Below are the code and all the weights of a small trained network. Each question names an input and a class and asks about switching units off, where a switched-off unit gives its printed mean instead of its output.

import numpy as np


def w(rows, s, z=0):
    codes = np.array(rows[::2]) - 128.0
    scale = np.full(codes.shape[1], s)
    scale[-1] = z or s
    return codes * scale


def f(y):
    return y / 2 * (1 + np.tanh(0.7978845608 * (y + 0.044715 * y**3)))


def log_softmax(a):
    a = a - a.max(-1, keepdims=True)
    return a - np.log(np.exp(a).sum(-1, keepdims=True))


def net(x, mask):
    res = np.array(x, float).reshape(1, 4) / 4 @ E
    y = f(res @ A[0][:, :-1].T + A[0][:, -1])
    res = res + np.where(mask, y, B[0][:, -1]) @ B[0][:, :-1]
    return log_softmax(res[-1] @ U[:, :-1].T + U[:, -1])


A, B = {}, {}
E = w([
[93,81,95,236,153,54,188,194,102,177],'x0',
[148,193,223,159,139,114,133,213,183,143],'x1',
[109,78,8,94,193,111,125,198,173,108],'x2',
[113,102,139,68,141,113,48,151,117,68],'x3',
],0.013)
A[0] = w([
[112,145,80,155,155,125,163,145,194,159,81],'N0',
[88,134,149,166,170,118,131,191,120,104,1],'N1',
[101,137,159,62,171,151,87,147,139,119,128],'N2',
[160,180,137,92,165,183,83,144,189,87,178],'N3',
[130,158,164,95,170,132,5,126,99,106,125],'N4',
[91,100,157,112,186,96,108,173,107,98,207],'N5',
[118,146,146,142,92,117,59,113,105,114,78],'N6',
[195,139,152,94,92,184,135,95,128,141,184],'N7',
[155,143,129,179,89,120,163,137,122,155,174],'N8',
[102,197,183,148,152,84,98,172,135,175,52],'N9',
[141,81,71,142,143,179,107,117,147,87,81],'N10',
[103,98,99,152,131,134,140,191,161,74,166],'N11',
],0.014,0.0077)
B[0] = w([
[208,117,140,169,145,109,79,229,156,103,202],'N0',
[245,151,167,107,152,104,62,131,212,76,175],'N1',
[177,124,200,124,59,133,79,173,199,99,211],'N2',
[93,157,193,29,66,186,158,61,136,104,254],'N3',
[203,99,172,121,113,162,113,171,215,17,248],'N4',
[143,69,131,133,164,90,92,190,117,174,216],'N5',
[172,77,154,231,132,174,108,178,116,96,176],'N6',
[88,199,160,80,86,200,125,112,133,81,242],'N7',
[161,110,169,143,142,131,50,160,134,134,211],'N8',
[51,83,69,158,97,100,115,90,40,218,210],'N9',
[167,70,64,200,167,72,82,184,97,150,200],'N10',
[176,84,110,151,189,65,45,163,120,190,217],'N11',
],0.011,0.015)
U = w([
[146,49,50,149,130,112,152,223,117,103,255],'0',
[160,175,239,109,122,171,117,148,169,95,14],'1',
[108,99,76,67,109,185,89,8,49,112,49],'2',
],0.011,0.0053)

Each question gives the input, the list of numbers given to net, and the class t.
The units are the neurons (one row each of A and B). Each row of codes is followed by its name. A weight is (code - 128) times the scale printed after its matrix; where a second scale follows, it is the last column's (A, B and U).
mask holds one flag per neuron, in row order. A switched-off neuron (its flag False) gives its mean, the last column of its row in B, instead of its output. The means were averaged over made-up inputs and are rounded, as every weight is.
A unit's drop is (log p(t) with every unit on - log p(t) with that unit switched off) / (log p(t) with every unit on - log p(t) with every unit switched off).
The circuit of an input: a set's keep is (log p(t) with only the set's units on - log p(t) with every unit switched off) / (log p(t) with every unit on - log p(t) with every unit switched off). Starting from all 12 units, units are removed one at a time, each time the one whose removal leaves the highest keep (on an exact tie, the one counted first), for as long as the keep stays at least 0.8.
units of the circuit, in order: the units of the circuit, biggest drop first
k most important neurons: the k neurons with the biggest drops, biggest first
drop of u: that unit's drop, to one decimal
input [3,4,-6,4], class 0: units of the circuit, in order => (N9; N3)
input [7,-3,-6,-3], class 0: units of the circuit, in order => (N3)
input [4,3,-8,5], class 0: units of the circuit, in order => (N9; N3)
input [2,8,-4,2], class 0: 2 most important neurons => (N9; N7)
input [-5,-3,3,-7], class 2: 2 most important neurons => (N4; N2)
input [5,-7,-7,1], class 2: 2 most important neurons => (N4; N0)
input [1,5,-1,-8], class 0: 2 most important neurons => (N3; N9)
input [5,-6,-6,0], class 2: 3 most important neurons => (N4; N0; N10)
input [2,1,-3,-2], class 0: 4 most important neurons => (N3; N7; N2; N4)
input [4,3,-8,8], class 0: 3 most important neurons => (N9; N3; N7)
input [4,2,-3,7], class 0: drop of N3 => 0.1
input [1,7,-5,-1], class 2: drop of N9 => 0.6
input [5,5,-6,4], class 0: drop of N9 => 0.3
input [7,2,-4,-7], class 0: units of the circuit, in order => (N9)
